Here is a tiny trained network, its code and every weight. The questions are about switching its units off for an input and a class, where a switched-off unit gives its printed mean instead of its output.

import numpy as np


def w(rows, s, z=0):
    codes = np.array(rows[::2]) - 128.0
    scale = np.full(codes.shape[1], s)
    scale[-1] = z or s
    return codes * scale


def f(y):
    return y / 2 * (1 + np.tanh(0.7978845608 * (y + 0.044715 * y**3)))


def log_softmax(a):
    a = a - a.max(-1, keepdims=True)
    return a - np.log(np.exp(a).sum(-1, keepdims=True))


def net(x, mask):
    res = np.array(x, float).reshape(1, 3) / 4 @ E
    y = f(res @ A[0][:, :-1].T + A[0][:, -1])
    res = res + np.where(mask, y, B[0][:, -1]) @ B[0][:, :-1]
    return log_softmax(res[-1] @ U[:, :-1].T + U[:, -1])


A, B = {}, {}
E = w([
[27,174,105,47],'x0',
[100,2,161,104],'x1',
[46,118,235,172],'x2',
],0.0097)
A[0] = w([
[118,8,148,81,222],'n1',
[214,92,142,122,225],'n2',
[88,158,227,136,233],'n3',
[60,165,128,88,192],'n4',
[171,75,63,130,205],'n5',
[113,118,219,164,175],'n6',
[60,111,190,107,111],'n7',
[195,171,118,170,255],'n8',
[116,105,218,155,162],'n9',
[146,100,97,99,143],'n10',
[68,113,138,106,193],'n11',
[174,187,113,133,208],'n12',
[134,197,80,85,249],'n13',
],0.013,0.0046)
B[0] = w([
[146,56,225,98,248],'n1',
[129,152,154,196,220],'n2',
[45,179,156,118,239],'n3',
[112,151,133,72,203],'n4',
[202,112,255,176,205],'n5',
[20,101,92,194,229],'n6',
[84,43,119,76,208],'n7',
[173,192,93,213,232],'n8',
[28,74,105,195,225],'n9',
[169,116,177,135,154],'n10',
[106,127,109,11,186],'n11',
[194,224,146,207,203],'n12',
[146,213,139,112,226],'n13',
],0.0084,0.011)
U = w([
[47,74,141,109,79],'0',
[162,218,126,180,158],'1',
[154,72,63,118,1],'2',
[122,117,122,8,202],'3',
[171,62,189,135,231],'4',
[93,93,113,197,53],'5',
[147,83,71,121,2],'6',
],0.012,0.004)

Each question gives the input, the list of numbers given to net, and the class t.
The units are the neurons (one row each of A and B). Each row of codes is followed by its name. A weight is (code - 128) times the scale printed after its matrix; where a second scale follows, it is the last column's (A, B and U).
mask holds one flag per neuron, in row order. A switched-off neuron (its flag False) gives its mean, the last column of its row in B, instead of its output. The means were averaged over made-up inputs and are rounded, as every weight is.
A unit's drop is (log p(t) with every unit on - log p(t) with that unit switched off) / (log p(t) with every unit on - log p(t) with every unit switched off).
The circuit of an input: a set's keep is (log p(t) with only the set's units on - log p(t) with every unit switched off) / (log p(t) with every unit on - log p(t) with every unit switched off). Starting from the 12 units with the biggest drops (on a tie, the unit counted first), units are removed one at a time, each time the one whose removal leaves the highest keep (on an exact tie, the one counted first), for as long as the keep stays at least 0.8.
units of the circuit, in order: the units of the circuit, biggest drop first
k most important neurons: the k neurons with the biggest drops, biggest first
drop when u is switched off: that unit's drop, to one decimal
input [6,7,-7], class 4: units of the circuit, in order : [n5]
input [-1,-4,6], class 0: units of the circuit, in order : [n3 n2 n12]
input [5,1,-5], class 3: 3 most important neurons : [n8 n2 n12]
input [8,6,2], class 3: units of the circuit, in order : [n11 n4]
input [-6,2,3], class 5: units of the circuit, in order : [n6 n9]
input [5,-6,4], class 3: 3 most important neurons : [n8 n4 n2]
input [-6,2,-7], class 1: 2 most important neurons : [n8 n2]
input [3,7,-2], class 4: 2 most important neurons : [n1 n3]
input [2,-2,2], class 3: drop when n2 is switched off : 0.2
input [-6,8,3], class 0: drop when n6 is switched off : 0.6
input [5,-7,7], class 0: drop when n3 is switched off : 0.2
